Below is a small trained network, with its code and all its weights. Each question gives an input and a class and asks what happens when units are switched off, that is, made to give their printed mean instead of their output.

import numpy as np


def w(rows, s, z=0):
    codes = np.array(rows[::2]) - 128.0
    scale = np.full(codes.shape[1], s)
    scale[-1] = z or s
    return codes * scale


def f(y):
    return y / 2 * (1 + np.tanh(0.7978845608 * (y + 0.044715 * y**3)))


def log_softmax(a):
    a = a - a.max(-1, keepdims=True)
    return a - np.log(np.exp(a).sum(-1, keepdims=True))


def net(x, mask):
    res = np.array(x, float).reshape(1, 3) / 4 @ E
    y = f(res @ A[0][:, :-1].T + A[0][:, -1])
    res = res + np.where(mask, y, B[0][:, -1]) @ B[0][:, :-1]
    return log_softmax(res[-1] @ U[:, :-1].T + U[:, -1])


A, B = {}, {}
E = w([
[213,29,174],'x0',
[57,120,110],'x1',
[128,138,255],'x2',
],0.0087)
A[0] = w([
[107,91,188,185],'N1',
[117,156,125,62],'N2',
[183,101,159,103],'N3',
[60,137,100,11],'N4',
[142,161,121,137],'N5',
[143,79,176,252],'N6',
[100,78,115,212],'N7',
[95,106,135,44],'N8',
[192,96,105,250],'N9',
[132,182,190,128],'N10',
[111,142,99,83],'N11',
[142,145,114,31],'N12',
[163,138,158,130],'N13',
[97,96,105,175],'N14',
[114,116,76,253],'N15',
[124,111,107,209],'N16',
[213,129,147,157],'N17',
[116,185,169,126],'N18',
[166,113,141,104],'N19',
[147,125,121,33],'N20',
[118,100,162,253],'N21',
[131,172,122,116],'N22',
[139,217,6,253],'N23',
[131,168,123,7],'N24',
],0.018,0.0027)
B[0] = w([
[115,171,78,180],'N1',
[92,139,189,135],'N2',
[93,34,94,188],'N3',
[121,168,176,169],'N4',
[143,85,208,135],'N5',
[113,115,19,199],'N6',
[168,228,98,149],'N7',
[95,169,119,127],'N8',
[175,86,103,193],'N9',
[51,154,133,171],'N10',
[145,149,140,148],'N11',
[115,83,255,125],'N12',
[119,23,103,157],'N13',
[100,188,58,147],'N14',
[205,136,88,178],'N15',
[185,143,86,145],'N16',
[73,66,120,193],'N17',
[51,159,149,159],'N18',
[98,45,107,158],'N19',
[128,101,154,126],'N20',
[68,175,55,165],'N21',
[142,118,179,143],'N22',
[208,173,210,252],'N23',
[148,61,175,132],'N24',
],0.0065,0.014)
U = w([
[122,164,22,253],'0',
[34,192,255,19],'1',
[140,42,81,58],'2',
[187,141,144,148],'3',
],0.0082,0.0027)

Each question gives the input, the list of numbers given to net, and the class t.
The units are the neurons (one row each of A and B). Each row of codes is followed by its name. A weight is (code - 128) times the scale printed after its matrix; where a second scale follows, it is the last column's (A, B and U).
mask holds one flag per neuron, in row order. A switched-off neuron (its flag False) gives its mean, the last column of its row in B, instead of its output. The means were averaged over made-up inputs and are rounded, as every weight is.
A unit's drop is (log p(t) with every unit on - log p(t) with that unit switched off) / (log p(t) with every unit on - log p(t) with every unit switched off).
The circuit of an input: a set's keep is (log p(t) with only the set's units on - log p(t) with every unit switched off) / (log p(t) with every unit on - log p(t) with every unit switched off). Starting from the 12 units with the biggest drops (on a tie, the unit counted first), units are removed one at a time, each time the one whose removal leaves the highest keep (on an exact tie, the one counted first), for as long as the keep stays at least 0.8.
units of the circuit, in order: the units of the circuit, biggest drop first
top k neurons: the k neurons with the biggest drops, biggest first
drop when u is switched off: that unit's drop, to one decimal
input [-1,0,0], class 1: units of the circuit, in order -> (N6 N9)
input [-6,0,-7], class 3: units of the circuit, in order -> (N23)
input [1,8,8], class 0: units of the circuit, in order -> (N23 N1)
input [-1,-8,5], class 2: units of the circuit, in order -> (N13 N23 N17)
input [1,5,7], class 0: top 3 neurons -> (N23 N6 N1)
input [7,8,8], class 0: top 2 neurons -> (N1 N21)
input [-5,4,-7], class 3: top 2 neurons -> (N23 N15)
input [-4,-6,-8], class 3: drop when N23 is switched off -> 0.2
input [-4,2,-1], class 1: drop when N9 is switched off -> 0.1
input [-2,4,-6], class 3: drop when N23 is switched off -> 0.4
